Here is a tiny trained network, its code and every weight. The questions are about switching its units off for an input and a class, where a switched-off unit gives its printed mean instead of its output.

import numpy as np


def w(rows, s, z=0):
    codes = np.array(rows[::2]) - 128.0
    scale = np.full(codes.shape[1], s)
    scale[-1] = z or s
    return codes * scale


def f(y):
    return np.maximum(y, 0)


def log_softmax(a):
    a = a - a.max(-1, keepdims=True)
    return a - np.log(np.exp(a).sum(-1, keepdims=True))


def net(x, mask):
    res = np.array(x, float).reshape(1, 4) / 4 @ E
    y = f(res @ A[0][:, :-1].T + A[0][:, -1])
    res = res + np.where(mask, y, B[0][:, -1]) @ B[0][:, :-1]
    return log_softmax(res[-1] @ U[:, :-1].T + U[:, -1])


A, B = {}, {}
E = w([
[254,167,123],'x0',
[115,113,195],'x1',
[106,55,142],'x2',
[92,173,123],'x3',
],0.015)
A[0] = w([
[55,120,206,131],'neuron 0',
[23,61,75,234],'neuron 1',
[225,42,180,144],'neuron 2',
[205,118,207,203],'neuron 3',
[85,146,251,175],'neuron 4',
[74,163,169,252],'neuron 5',
],0.014,0.0031)
B[0] = w([
[121,122,201,205],'neuron 0',
[11,111,100,250],'neuron 1',
[181,40,162,237],'neuron 2',
[209,75,52,233],'neuron 3',
[198,103,207,200],'neuron 4',
[58,186,156,186],'neuron 5',
],0.012,0.013)
U = w([
[180,248,102,254],'0',
[66,118,69,94],'1',
[130,141,218,56],'2',
[190,84,103,106],'3',
],0.017,0.0062)

Each question gives the input, the list of numbers given to net, and the class t.
The units are the neurons (one row each of A and B). Each row of codes is followed by its name. A weight is (code - 128) times the scale printed after its matrix; where a second scale follows, it is the last column's (A, B and U).
mask holds one flag per neuron, in row order. A switched-off neuron (its flag False) gives its mean, the last column of its row in B, instead of its output. The means were averaged over made-up inputs and are rounded, as every weight is.
A unit's drop is (log p(t) with every unit on - log p(t) with that unit switched off) / (log p(t) with every unit on - log p(t) with every unit switched off).
The circuit of an input: a set's keep is (log p(t) with only the set's units on - log p(t) with every unit switched off) / (log p(t) with every unit on - log p(t) with every unit switched off). Starting from all 6 units, units are removed one at a time, each time the one whose removal leaves the highest keep (on an exact tie, the one counted first), for as long as the keep stays at least 0.8.
circuit, biggest first: the units of the circuit, biggest drop first
k most important neurons: the k neurons with the biggest drops, biggest first
drop of u: that unit's drop, to one decimal
input [-2,-4,6,-8], class 1: circuit, biggest first	[neuron 1]
input [6,6,-2,7], class 3: 2 most important neurons	[neuron 3; neuron 4]
input [-1,7,-8,-6], class 3: 2 most important neurons	[neuron 3; neuron 1]
input [-8,3,-6,-2], class 2: 2 most important neurons	[neuron 4; neuron 0]
input [3,8,-4,3], class 3: 3 most important neurons	[neuron 3; neuron 1; neuron 0]
input [6,4,-6,3], class 3: 2 most important neurons	[neuron 3; neuron 5]
input [0,-1,7,1], class 1: 2 most important neurons	[neuron 1; neuron 4]
input [1,7,5,-2], class 3: 2 most important neurons	[neuron 3; neuron 2]
input [-7,3,7,0], class 2: 3 most important neurons	[neuron 0; neuron 4; neuron 3]
input [0,-1,-7,-2], class 0: drop of neuron 2	0.2
input [0,-7,-3,8], class 0: drop of neuron 0	0.0
input [-3,2,8,5], class 2: drop of neuron 0	3.5
input [5,8,-6,0], class 3: drop of neuron 3	0.1
input [4,-5,-3,2], class 0: circuit, biggest first	[neuron 2]
